Below is a small trained network, with its code and all its weights. Each question gives an input and a class and asks what happens when units are switched off, that is, made to give their printed mean instead of their output.

import numpy as np


def w(rows, s, z=0):
    codes = np.array(rows[::2]) - 128.0
    scale = np.full(codes.shape[1], s)
    scale[-1] = z or s
    return codes * scale


def f(y):
    return y / 2 * (1 + np.tanh(0.7978845608 * (y + 0.044715 * y**3)))


def log_softmax(a):
    a = a - a.max(-1, keepdims=True)
    return a - np.log(np.exp(a).sum(-1, keepdims=True))


def net(x, mask):
    res = np.array(x, float).reshape(1, 5) / 4 @ E
    y = f(res @ A[0][:, :-1].T + A[0][:, -1])
    res = res + np.where(mask, y, B[0][:, -1]) @ B[0][:, :-1]
    return log_softmax(res[-1] @ U[:, :-1].T + U[:, -1])


A, B = {}, {}
E = w([
[220,150,253],'x0',
[38,15,218],'x1',
[127,127,126],'x2',
[224,30,73],'x3',
[132,123,126],'x4',
],0.0054)
A[0] = w([
[159,189,82,64],'neuron 1',
[172,188,80,101],'neuron 2',
[27,217,169,145],'neuron 3',
[138,40,127,124],'neuron 4',
[68,106,36,79],'neuron 5',
[94,72,152,158],'neuron 6',
[73,106,46,65],'neuron 7',
[34,121,43,104],'neuron 8',
[52,111,34,93],'neuron 9',
[124,65,136,103],'neuron 10',
[181,154,206,130],'neuron 11',
[172,120,161,214],'neuron 12',
[178,187,110,58],'neuron 13',
[151,134,162,133],'neuron 14',
[211,2,47,186],'neuron 15',
[146,125,162,54],'neuron 16',
[95,157,120,224],'neuron 17',
[115,101,69,191],'neuron 18',
[165,76,80,189],'neuron 19',
[138,142,166,158],'neuron 20',
[177,203,93,71],'neuron 21',
[86,64,184,66],'neuron 22',
[231,24,86,166],'neuron 23',
[35,251,170,151],'neuron 24',
[63,109,34,75],'neuron 25',
[78,88,162,130],'neuron 26',
[69,108,48,59],'neuron 27',
[96,101,150,44],'neuron 28',
[9,130,189,106],'neuron 29',
[163,210,76,114],'neuron 30',
[88,75,168,71],'neuron 31',
[166,208,91,64],'neuron 32',
[118,122,124,2],'neuron 33',
[156,173,93,86],'neuron 34',
[177,208,70,87],'neuron 35',
[80,62,180,104],'neuron 36',
[187,144,195,126],'neuron 37',
[132,194,106,59],'neuron 38',
[162,168,91,81],'neuron 39',
[174,207,81,76],'neuron 40',
],0.0084,0.0028)
B[0] = w([
[85,16,107,154],'neuron 1',
[42,33,94,170],'neuron 2',
[146,254,54,221],'neuron 3',
[49,116,13,162],'neuron 4',
[227,108,249,167],'neuron 5',
[48,69,81,166],'neuron 6',
[246,112,245,156],'neuron 7',
[237,134,229,184],'neuron 8',
[222,113,250,178],'neuron 9',
[51,95,29,142],'neuron 10',
[226,118,221,178],'neuron 11',
[191,145,180,174],'neuron 12',
[138,61,146,151],'neuron 13',
[162,107,170,140],'neuron 14',
[71,254,33,252],'neuron 15',
[172,80,169,119],'neuron 16',
[96,192,110,172],'neuron 17',
[157,200,169,168],'neuron 18',
[99,198,96,179],'neuron 19',
[157,135,162,149],'neuron 20',
[83,42,155,169],'neuron 21',
[78,17,128,164],'neuron 22',
[115,253,48,231],'neuron 23',
[91,233,32,240],'neuron 24',
[234,96,245,169],'neuron 25',
[86,60,61,162],'neuron 26',
[255,99,198,155],'neuron 27',
[143,73,76,123],'neuron 28',
[68,108,14,205],'neuron 29',
[14,30,114,186],'neuron 30',
[75,28,102,150],'neuron 31',
[64,47,125,166],'neuron 32',
[126,70,127,103],'neuron 33',
[52,45,111,145],'neuron 34',
[53,15,107,187],'neuron 35',
[70,43,112,175],'neuron 36',
[217,91,230,170],'neuron 37',
[66,110,71,139],'neuron 38',
[64,73,116,144],'neuron 39',
[52,9,126,177],'neuron 40',
],0.0049)
U = w([
[105,126,122,254],'0',
[107,126,130,239],'1',
[42,2,107,12],'2',
[107,209,72,50],'3',
[217,91,223,3],'4',
],0.0075,0.0049)

Each question gives the input, the list of numbers given to net, and the class t.
The units are the neurons (one row each of A and B). Each row of codes is followed by its name. A weight is (code - 128) times the scale printed after its matrix; where a second scale follows, it is the last column's (A, B and U).
mask holds one flag per neuron, in row order. A switched-off neuron (its flag False) gives its mean, the last column of its row in B, instead of its output. The means were averaged over made-up inputs and are rounded, as every weight is.
A unit's drop is (log p(t) with every unit on - log p(t) with that unit switched off) / (log p(t) with every unit on - log p(t) with every unit switched off).
The circuit of an input: a set's keep is (log p(t) with only the set's units on - log p(t) with every unit switched off) / (log p(t) with every unit on - log p(t) with every unit switched off). Starting from the 12 units with the biggest drops (on a tie, the unit counted first), units are removed one at a time, each time the one whose removal leaves the highest keep (on an exact tie, the one counted first), for as long as the keep stays at least 0.8.
circuit, biggest first: the units of the circuit, biggest drop first
k most important neurons: the k neurons with the biggest drops, biggest first
drop when u is switched off: that unit's drop, to one decimal
input [-3,5,-2,-7,3], class 3: circuit, biggest first : neuron 3; neuron 24
input [-3,-2,1,7,1], class 3: circuit, biggest first : neuron 15; neuron 23
input [-5,-7,-6,7,1], class 2: most important neuron : neuron 35
input [4,1,1,6,-5], class 3: 2 most important neurons : neuron 23; neuron 15
input [5,3,2,5,3], class 3: 2 most important neurons : neuron 23; neuron 15
input [6,8,4,-6,2], class 2: 2 most important neurons : neuron 22; neuron 36
input [4,2,3,5,-3], class 3: 2 most important neurons : neuron 23; neuron 15
input [-8,-6,0,0,-2], class 4: drop when neuron 9 is switched off : 0.1
input [7,1,0,0,5], class 4: drop when neuron 15 is switched off : 0.1
input [-1,1,-2,-7,-6], class 3: drop when neuron 28 is switched off : 0.0
input [8,8,-2,-3,7], class 2: drop when neuron 22 is switched off : 0.3
input [2,6,-5,-7,3], class 3: 2 most important neurons : neuron 3; neuron 24
